Below is a small trained network, with its code and all its weights. Each question gives an input and a class and asks what happens when units are switched off, that is, made to give their printed mean instead of their output.

import numpy as np


def w(rows, s, z=0):
    codes = np.array(rows[::2]) - 128.0
    scale = np.full(codes.shape[1], s)
    scale[-1] = z or s
    return codes * scale


def f(y):
    return np.maximum(y, 0)


def log_softmax(a):
    a = a - a.max(-1, keepdims=True)
    return a - np.log(np.exp(a).sum(-1, keepdims=True))


def net(x, mask):
    res = np.array(x, float).reshape(1, 3) / 4 @ E
    y = f(res @ A[0][:, :-1].T + A[0][:, -1])
    res = res + np.where(mask, y, B[0][:, -1]) @ B[0][:, :-1]
    return log_softmax(res[-1] @ U[:, :-1].T + U[:, -1])


A, B = {}, {}
E = w([
[201,114,161,101,206],'x0',
[115,188,120,186,190],'x1',
[83,175,104,5,161],'x2',
],0.016)
A[0] = w([
[225,101,207,213,123,6],'N1',
[200,123,217,133,149,110],'N2',
[188,31,129,93,51,36],'N3',
[136,241,153,93,136,66],'N4',
[4,110,147,163,54,95],'N5',
[28,94,166,138,79,224],'N6',
[178,119,106,206,100,37],'N7',
[104,135,21,67,124,53],'N8',
[78,221,113,197,136,56],'N9',
[92,158,88,194,199,119],'N10',
[91,192,87,18,222,6],'N11',
[134,243,60,43,125,67],'N12',
[149,116,107,200,111,132],'N13',
[65,255,170,221,208,27],'N14',
[111,80,179,217,150,40],'N15',
[148,124,221,50,190,179],'N16',
[203,118,176,204,89,70],'N17',
[140,80,91,201,103,98],'N18',
[47,158,97,180,82,196],'N19',
[153,80,194,63,12,45],'N20',
[192,208,92,215,133,106],'N21',
[236,73,242,113,214,169],'N22',
[181,150,130,219,136,12],'N23',
[121,62,175,221,99,79],'N24',
[109,218,77,56,109,88],'N25',
[187,55,92,146,91,20],'N26',
[142,68,161,60,46,148],'N27',
],0.0089,0.0021)
B[0] = w([
[103,130,121,110,84,233],'N1',
[205,171,159,133,100,190],'N2',
[108,73,193,85,191,202],'N3',
[94,85,125,111,106,174],'N4',
[183,188,157,149,133,212],'N5',
[209,173,183,214,155,193],'N6',
[118,122,99,94,67,196],'N7',
[154,117,130,94,58,188],'N8',
[166,119,161,97,165,186],'N9',
[142,61,197,118,191,184],'N10',
[117,124,95,102,42,236],'N11',
[123,109,122,90,96,214],'N12',
[109,126,106,130,98,190],'N13',
[109,88,254,90,197,215],'N14',
[102,112,125,100,79,199],'N15',
[198,135,121,131,96,203],'N16',
[125,107,96,114,64,218],'N17',
[145,107,136,109,99,196],'N18',
[225,153,185,153,117,205],'N19',
[119,111,191,102,213,206],'N20',
[108,67,137,102,118,193],'N21',
[193,167,185,176,109,247],'N22',
[92,125,124,108,115,197],'N23',
[137,108,134,107,60,221],'N24',
[154,119,143,101,75,205],'N25',
[68,126,141,106,102,180],'N26',
[132,66,188,161,194,204],'N27',
],0.0083,0.014)
U = w([
[110,72,111,59,66,65],'0',
[118,32,177,69,210,105],'1',
[235,192,149,138,123,71],'2',
[158,104,124,110,139,254],'3',
[14,155,29,179,190,72],'4',
[50,105,53,119,186,58],'5',
[2,185,88,140,191,52],'6',
],0.011,0.0095)

Each question gives the input, the list of numbers given to net, and the class t.
The units are the neurons (one row each of A and B). Each row of codes is followed by its name. A weight is (code - 128) times the scale printed after its matrix; where a second scale follows, it is the last column's (A, B and U).
mask holds one flag per neuron, in row order. A switched-off neuron (its flag False) gives its mean, the last column of its row in B, instead of its output. The means were averaged over made-up inputs and are rounded, as every weight is.
A unit's drop is (log p(t) with every unit on - log p(t) with that unit switched off) / (log p(t) with every unit on - log p(t) with every unit switched off).
The circuit of an input: a set's keep is (log p(t) with only the set's units on - log p(t) with every unit switched off) / (log p(t) with every unit on - log p(t) with every unit switched off). Starting from the 12 units with the biggest drops (on a tie, the unit counted first), units are removed one at a time, each time the one whose removal leaves the highest keep (on an exact tie, the one counted first), for as long as the keep stays at least 0.8.
circuit, biggest first: the units of the circuit, biggest drop first
top k neurons: the k neurons with the biggest drops, biggest first
drop when u is switched off: that unit's drop, to one decimal
input [5,-7,-8], class 0: top 2 neurons => N17, N1
input [6,2,5], class 2: circuit, biggest first => N16
input [4,-2,-4], class 0: circuit, biggest first => N6, N1
input [1,4,4], class 0: top 3 neurons => N11, N20, N27
input [5,-2,5], class 0: top 2 neurons => N11, N6
input [-7,7,0], class 1: top 2 neurons => N14, N10
input [-7,2,5], class 2: circuit, biggest first => N19, N6
input [3,7,-6], class 1: top 3 neurons => N14, N10, N11
input [-8,-6,-6], class 2: top 2 neurons => N6, N5
input [6,-5,-2], class 2: top 4 neurons => N22, N2, N14, N16
input [8,5,8], class 0: top 3 neurons => N11, N4, N12
input [-4,7,6], class 1: top 3 neurons => N14, N10, N9
input [2,-7,5], class 1: top 2 neurons => N27, N20
input [-6,4,1], class 2: circuit, biggest first => N19
input [-4,8,-5], class 1: drop when N14 is switched off => 0.4
input [-8,8,7], class 1: drop when N10 is switched off => 0.7
input [-3,-3,-3], class 3: drop when N11 is switched off => 0.2
